Here are made-up nodes, facts about them, and rows of numbers that follow some of those facts. Name the node behind each unnamed row.

Facts:
q259: drifam flerim; pludrul q314; gritror q721
q639: tudrisos q314; drifam drukis; safol q147; gritror q524
q680: tudrisos q22; drifam flerim; safol q394 q508; gritror q527
q82: drifam flerim; gritror q790
q849: tudrisos q957; drifam bregroma; pludrul q268 q620 q920; gritror q240
q307: pludrul q790
q314: drifam klopom; pludrul q419; safol q639; gritror q524
q81: tudrisos q636; drifam flerim; gritror q725
q761: tudrisos q617; drifam flerim; pludrul q242; safol q95 q617; gritror q112
q95: drifam bregroma; pludrul q66 q419 q314 q849; gritror q112
q976: tudrisos q346; drifam bregroma; safol q482; gritror q41
q435: drifam ploson; pludrul q971 q419; safol q909; gritror q278
q938: tudrisos q563; drifam bregroma; safol q563; gritror q571
q524: pludrul q971
q722: tudrisos q242; drifam klopom; pludrul q938; safol q507; gritror q620
q475: pludrul q378
q980: drifam klopom; pludrul q419 q620; gritror q31
q808: drifam ploson; pludrul q532; safol q603; gritror q347
q603: tudrisos q808; drifam drukis; safol q808; gritror q347
q143: tudrisos q384; drifam drukis; pludrul q438 q121 q639; gritror q488
q482: tudrisos q241; drifam ploson; safol q976 q346; gritror q41
q60: drifam drukis; pludrul q314 q790 q945; gritror q734
q945: drifam ploson; gritror q965
q745: pludrul q2 q838
q433: tudrisos q482; drifam klopom; pludrul q205 q935; gritror q41
q801: drifam ploson; pludrul q563 q27; safol q937; gritror q268
q721: pludrul q438
q554: drifam flerim; pludrul q347; gritror q695
q127: tudrisos q971; drifam drukis; safol q158 q121; gritror q419
q937: tudrisos q801; drifam drukis; pludrul q314; gritror q268
q982: tudrisos q195; drifam drukis; pludrul q419 q838; gritror q920
q406: tudrisos q378; drifam flerim; pludrul q722; safol q263 q378; gritror q390
q646: drifam drukis; safol q636 q81; gritror q725
q378: tudrisos q263; drifam flerim; pludrul q937 q314; gritror q390
q158: tudrisos q121; drifam flerim; pludrul q620; safol q127; gritror q419
q384: tudrisos q907; drifam drukis; gritror q488
q121: tudrisos q127; drifam drukis; gritror q419
q346: drifam klopom; pludrul q838; safol q482 q433; gritror q41
q700: tudrisos q665; drifam ploson; pludrul q982 q977; safol q635; gritror q108
q195: drifam flerim; pludrul q419; safol q982 q608; gritror q920
q847: tudrisos q433; drifam drukis; safol q482; gritror q41
q608: tudrisos q982; drifam drukis; pludrul q939; gritror q920
q565: tudrisos q2; drifam flerim; gritror q66
q3: tudrisos q484; drifam klopom; gritror q475
q857: drifam drukis; pludrul q945; gritror q745
q263: drifam bregroma; safol q116 q378; gritror q390
q142: pludrul q60
q920: pludrul q419 q838
q48: drifam flerim; safol q722; gritror q620
q874: tudrisos q935; drifam klopom; pludrul q411; safol q974; gritror q977
q851: tudrisos q503; drifam flerim; pludrul q419 q205 q411 q939; gritror q956
q936: tudrisos q143; drifam drukis; safol q384; gritror q488
q272: drifam flerim; gritror q816
q651: tudrisos q134; drifam klopom; pludrul q31; safol q274; gritror q142
q274: tudrisos q188; drifam drukis; safol q651; gritror q142
q967: pludrul q419
q66: pludrul q379
q563: drifam drukis; pludrul q838 q314; gritror q571
q582: tudrisos q27; drifam bregroma; gritror q965
q578: drifam ploson; safol q710; gritror q532
q594: pludrul q268
q973: drifam flerim; pludrul q939; safol q831; gritror q594
q233: drifam drukis; pludrul q939; gritror q664
q394: tudrisos q508; drifam bregroma; pludrul q790; safol q508; gritror q527
q790: pludrul q419
q303: tudrisos q980; drifam drukis; safol q980; gritror q31
q507: tudrisos q48; drifam flerim; safol q48; gritror q620
q75: tudrisos q233; drifam klopom; gritror q664
q188: tudrisos q651; drifam ploson; safol q379 q939 q134; gritror q142
q636: tudrisos q646; drifam bregroma; pludrul q274; safol q646; gritror q725
q635: drifam bregroma; pludrul q419; gritror q108
q725: pludrul q857
q488: pludrul q721 q205
q617: tudrisos q557; drifam flerim; pludrul q571; safol q557 q95; gritror q112
q965: pludrul q379 q571
q242: tudrisos q507; drifam flerim; pludrul q314 q187 q939; safol q507 q722; gritror q620
q49: drifam bregroma; safol q810; gritror q70
q135: drifam flerim; gritror q307
q508: tudrisos q680; drifam klopom; pludrul q438; gritror q527
q116: tudrisos q406; drifam flerim; pludrul q816; safol q378 q406; gritror q390
q509: pludrul q433 q665
q28: drifam bregroma; pludrul q112; safol q503 q851; gritror q956
q532: pludrul q419 q411
q688: pludrul q158
q697: tudrisos q953; drifam ploson; safol q953; gritror q544
q22: drifam bregroma; gritror q527
q665: tudrisos q635; drifam ploson; pludrul q75 q920; gritror q108
q231: drifam drukis; pludrul q205; safol q3 q484; gritror q475
q544: pludrul q195
q2: drifam flerim; gritror q66
q411: drifam flerim; safol q456; gritror q688
q484: tudrisos q231; drifam flerim; pludrul q231; gritror q475
q134: drifam drukis; pludrul q411; safol q188 q651; gritror q142
q557: tudrisos q95; drifam klopom; safol q761; gritror q112
q710: tudrisos q578; drifam drukis; gritror q532
q778: drifam flerim; pludrul q937; gritror q967
q935: drifam drukis; gritror q977
q956: pludrul q411 q639
q503: tudrisos q28; drifam flerim; gritror q956
q379: tudrisos q939; drifam ploson; safol q274; gritror q142
q810: tudrisos q49; drifam klopom; pludrul q314; gritror q70
q241: tudrisos q976; drifam klopom; safol q482; gritror q41
q187: tudrisos q697; drifam flerim; pludrul q920; gritror q544
q884: drifam bregroma; pludrul q847; gritror q961
q205: tudrisos q778; drifam flerim; pludrul q438 q419; gritror q967
q957: drifam drukis; gritror q240
q147: tudrisos q639; drifam bregroma; safol q639; gritror q524
q953: drifam flerim; safol q187; gritror q544
q664: pludrul q563
q438: drifam ploson; gritror q404
q506: tudrisos q554; drifam flerim; gritror q695
q831: tudrisos q973; drifam klopom; safol q973; gritror q594
q27: tudrisos q945; drifam ploson; safol q582; gritror q965
q974: tudrisos q874; drifam ploson; pludrul q563 q438; gritror q977
q347: pludrul q482
q816: pludrul q404
q70: pludrul q231
q971: drifam flerim; pludrul q411; safol q127; gritror q419
q909: tudrisos q435; drifam flerim; gritror q278
q31: pludrul q121
q456: tudrisos q411; drifam bregroma; gritror q688
q917: tudrisos q187; drifam bregroma; pludrul q721 q2; safol q187; gritror q544
q838: tudrisos q857; drifam ploson; pludrul q205; safol q857; gritror q745
q58: tudrisos q884; drifam klopom; gritror q961
q939: tudrisos q274; drifam ploson; pludrul q314; gritror q142
q214: tudrisos q582; drifam drukis; safol q945; gritror q965
q907: drifam drukis; safol q143 q384; gritror q488

Known rows:
q49: [ -5  -4 -10   4  -3   2  11   7   2  -5 -12   4  -1   8   8  -8  -6   1
  -8  -1   4  -3   2 -10   7 -10   0  -3  -2   5  -4  -4  -3 -11   9  11
  -4   3   3   0  -1  -9  10 -12  19  -8]
q147: [ -8  -4  -7   0  -6   1   4   9  -7  -1 -13   3  -5   6   9 -12  -7   2
 -11   1   8  -5  -2 -15   6 -13  -5  -2   3  10  -8  -2  -8 -12  11  16
  -4   8   8   1  -3 -11  15 -17  20  -7]
q95: [  1 -10 -13  17  -2   3   6   4  -1  -4 -11  -6   7   2  -8 -12   0  -6
 -13  13   8  22   2   6   6  10  -6   9  -4   7   4   1   7  -1  -2  -8
  -2  -4   6   4   5   7   2  -6  11 -12]
q303: [ -7  -2   7  -5   4   1   3   3   4   4  -9   7  -5  -1   5  -9  -3   0
   3  -7   3 -15   1  -4   0  -1   0  -7   2  -1  -4   1   1 -12   5  13
   1   5   1  -2  -8  -6   5  -1  12  -6]
q143: [ -1  -3   5   1  -2  -3   7  -2   3  12  -5   1  11  -1 -11   1   1   2
  -2   1   2   5  -2  10  -2   4  -6   7   1  -1  -4   4  14  -1  -5  -6
  -2  -3  -3   2   0   9 -11   3   4  -9]
q60: [  0 -10  -4   6   4   3  -1  -5   4  11  -4   2   5  -3 -11  -9   3  -5
   0   8   4   7   5  11   1  14 -10   5  -2   2   1   1   6   2  -7  -6
   2  -1  -1   0  -2  12  -4  14   4 -13]
q503: [  6  17   0  -2  -2  -3  -8  -2   1  -2   8   2   6  -2  -3  -1  -3   5
   5  -5 -10   3  -2   6  -4   7  -4   4  -4  -9   0   3   7   4  -2   1
   3   7  -3   1  -4  -2  -4   7 -12   5]
q565: [  6  15   0  -4   0  -3  -9  -3   2  -2   8   2   6  -3  -2  -1  -3   4
   5  -6 -10   2  -2   6  -4   8  -5   4  -5  -9   0   3   7   4  -1   1
   3   7  -3  -1  -4  -2  -4   7 -13   4]
q980: [  8   2 -10  11  -7  -2  -5   6  -7 -23  10 -13  -1   6   0   7   1  -2
  -6   9  -7  25  -1  -3  -2   3   6   6  -4   5   7   0  -3  11  -2 -14
  -1  -5   5   6  11   0   3 -15 -13  10]
q75: [  9  16 -20   8 -13  -2  -2   0  -2 -17  12  -2   8  11   4   6  -7   6
  -5   2 -12  18  -5  -8   4  -2  -2   8  -6   1   2  -4  -4  10   2  -4
   1   0   0   1   6  -8   6  -9 -10  13]
q508: [  2  -2 -16   5 -13  -3  -7   6  -6 -10  17   0   5  15   0  23  -2   5
   3   9 -13  18   1  -1  -1  -9  -2   8  -6  11 -11  -7  -4  12   0 -11
  -2  -3  -3   3  10   1   4 -12 -16   7]
q810: [  7   0 -19   9  -7   5 -10  -3  -3 -13  15  -9   5  12  -2  -3  -3  -5
  -7  13  -2  21   1  -1   5  12  -6   4  -6  13   4 -10 -11  14  -4 -12
   4  -4   4   4  12   4  10   7  -9   9]
q188: [-13  -6  -2  -8   7   7  14   1  12  -1 -16  -1  -2   3   2 -17  -4   7
  18 -21  -1 -32   3   2  -8   0  19 -15  -5  -5   7  -1   6  -8   4  16
  -3   5  -6 -18  -2   0  11  -5  15 -18]
q697: [ -7   1  10  -7   5   1   2   4   5   6 -11   5  -3  -3   3 -15  -4   0
   0  -9   5 -18   1  -1  -1   1   0  -8   2  -1  -7   2   4 -15   7  15
   0   7   3   0  -7  -6   3   0  15  -9]
q620: [ 6  7 -6  7 -7  0  4 -5 -2  2  2  6  0 -4  3  9 -2  0  0  0 -3  9 -1  1
  8 -1 -3  8 -2 -9  4  4  3  8 -1 -1  2 -2 -3 -6 -5 -2 -1  1 -7 10]
q509: [  3  -2  -1   4  -5  -1   4  -6  -5   7   6   0   1  -5  -2  14   5   0
  -1   4   2   8  -1   3   4  -4  -1   6   1   0   2   1  -1  11  -5 -10
  -2  -9  -3  -2   2   7  -5   1  -7   7]
q688: [ 4 -3 -1  5 -3  0  4 -6 -6  5  5  0  2 -4 -3 12  5 -1 -2  4  2  8  0  3
  4 -4  0  9  1 -1  4  1 -1 11 -5 -9  0 -7 -3 -2  1  6 -6  2 -6  7]

Rows to name:
No name comes twice in this set of rows, the named rows included.
[ -7  -6  13 -17   6   4 -24  -1 -10   3  13  -4 -12   2   0 -18   1  -7
  -1   2   8 -17   0  -2  -7  12  -4 -12   9  16  -9  -5 -19  -2   1   7
   4   7   8   8   1   1  10  15   0   2] -> q242
[ -1  -5   4   2   2  -3   3   0   4  12  -7   3   9  -4 -13  -2   3   2
   1   1   2   3   3  13  -2   2  -6   7  -3  -3  -5   5  14  -3  -4  -4
  -3   0  -4   0   0  10 -12   4   4 -16] -> q665
[ -4  11  15 -16   2  -1 -11   3  -1  -4   7   0  -7   1   7  -9  -5   2
   3 -11  -2 -20  -5  -6  -7   4   6 -13   5   2  -5   1  -7  -7   7  13
   3   8   4   3  -2 -10   6   3  -2  10] -> q953
[  1   1  -4   4   1  -1   2   0   6   9  -9  12   9  -4  -7  -4  -2   2
   4  -2  -6   4   5  11   2   5 -13   9  -8 -10  -6   5  16  -5   0   5
   1   8  -5  -4 -10   1  -5   5   4 -14] -> q945
[ -9 -14  -2   0  -1   2   7   8  -4  -1  -9  -2  -3  11   4  -7  -3  -1
 -11   4  10  -5   1 -10   3 -13   2  -4   4  15  -7  -5  -9 -10   8   7
  -6   0   6   4   4  -2   9 -12  20 -10] -> q636
[ -2   6  -1   5  -3  -3   4   2   7  12 -10   9  13  -7  -7   0  -2   5
   4  -3   0   1   0  11   2   0  -9   6  -5 -10  -7   6  21  -5  -2   3
  -2   4  -5  -3  -4   3  -6   0   2 -11] -> q438
[  3   6   3  -5   2  -1 -12  -5   1   2  12  -3   6  -1  -9  -1   1   1
   2   0  -4   3   0   9  -6  10  -4   3   0  -1  -1   0   2   7  -5  -6
   2   2  -1   3   3   7  -6  13 -12   1] -> q778
[ -7   5  24 -20   3  -3 -12   2  -8  -1   9  -9  -6  -1   1 -11  -1   1
  -5  -7   7 -20  -7  -6 -11   1   8 -11  10  10  -6   0 -11  -5   5   6
   0   4   9  10   4  -2   3   2   2   7] -> q158
[ -1  10  -7  -5  -8   1  -7   6  -9 -18  10  -6  -7  15  15  -1  -8   3
  -6  -2  -2  -4  -6 -21   1  -9   6  -8   3  12  -3  -8 -20   0  11   9
   0   4   7   4   5 -16  19 -13   0  17] -> q831
[ 2 10  0  3 -3 -2  7 -4  5  8 -8  6 11 -4 -6 -7 -4  2 -5 -4  1  5 -5  5
  2  7 -9  8 -1 -8  1  7 14 -3 -1  2  1  3 -1 -1 -5  0 -6  3  6 -4] -> q121

Now the same nodes, written a new way:
Named rows:
q406: [  4  -1  -6   0   2   1  -9   7   0  -1   4 -26  -3]
q116: [  3  -1  -6   0   3   1 -10   7   0  -1   4 -26  -3]
q976: [  8   8   3  10   6  -4   2  25 -23   0   3  10   0]
q346: [  6   3  -1   7  11   5  -3  17 -24   2 -14   3   2]
q722: [ -1  -1  -5   8   5  -1 -10   5  -7  -4  -8  -5   4]
q394: [ 0  5 -3  9 10  0 -2 19 -7 -7  9 -6 10]
q617: [  3   0  -6  -1   3   1  -8   9  -2   0   4 -25  -1]
q801: [ -4  -7 -21   1  -1  -8 -14  -7 -16   2   3 -17   1]
q82: [  3   0  -5  -1  -2  -6 -10   6   0   2   3 -16  -5]
q909: [ 10   6   7  -4   0   3  -5  15  16   0   1 -20  -9]
q484: [ 10   2  11  -2   2  10  -8   9  20  -7   2 -32 -14]
q278: [ 3  7  0 -4 -2  0 -2 -6  7  0 -4  1 -4]
q75: [  2   2   1   6   2  -3 -10   7  -1  -2 -10   2  -1]
q935: [ 4  7  3  7 -1 -2 -1  1  4 -1  9  4 -1]
q456: [ 8 10 16  7  5  2  0 25 13 -9  6 -3 -3]
q810: [ 8 -1 -1  0 14  6 -4 10 19 -6 -7  7 -3]
q594: [ 1  4 -3 -4  2  5 -3 -7  4 -3 -3 -5 -2]

Which node is each row?
No name comes twice in this set of rows, the named rows included.
[11 16 10  3  6 10 10 23 13  0  6  1  8] -> q710
[ 3  5  6  8  3 -6 -4 16  1 -6  8  0  0] -> q263
[  3   3   2   7   4  -2  -8  11   1  -1 -10   1   3] -> q557
[ -4  -3 -14   1  -4 -11 -15  -2 -16   3   4 -18  -2] -> q411
[ -3  -5 -19   2  -5 -15 -16  -7 -16   7   3 -11   0] -> q697
[  2  -1  11   9  -8  -8 -12 -21  12  -5  13   2 -20] -> q639
[-14 -12  -9   2  12 -16 -29 -33   1   6  -1  15 -13] -> q314
[  2  -1  -8  -2   2   0 -10   5  -3  -1   4 -24  -4] -> q554
[  9   3   3  -2   4  11  -4  12  11  -3  -1 -29  -5] -> q974
[ 11   3  -5   0   2  -1  -2  15 -19  11  -5  -4  -5] -> q482
[ -5  -3   4  10  -8   1  -8   1  20   2   9  14 -10] -> q274
[  2 -14 -11  -5   4   8  -9   7  37   1   3   2 -14] -> q939
[ -5   3   1  -3   9   5 -14   4  -4   6   3 -31  -2] -> q205
[ -1  -3  11  11  -5 -13 -17  -9   7 -10  11   0 -20] -> q147
[ -8  -3 -12  13   3 -11 -11   3 -23  -8  12  -5   6] -> q917

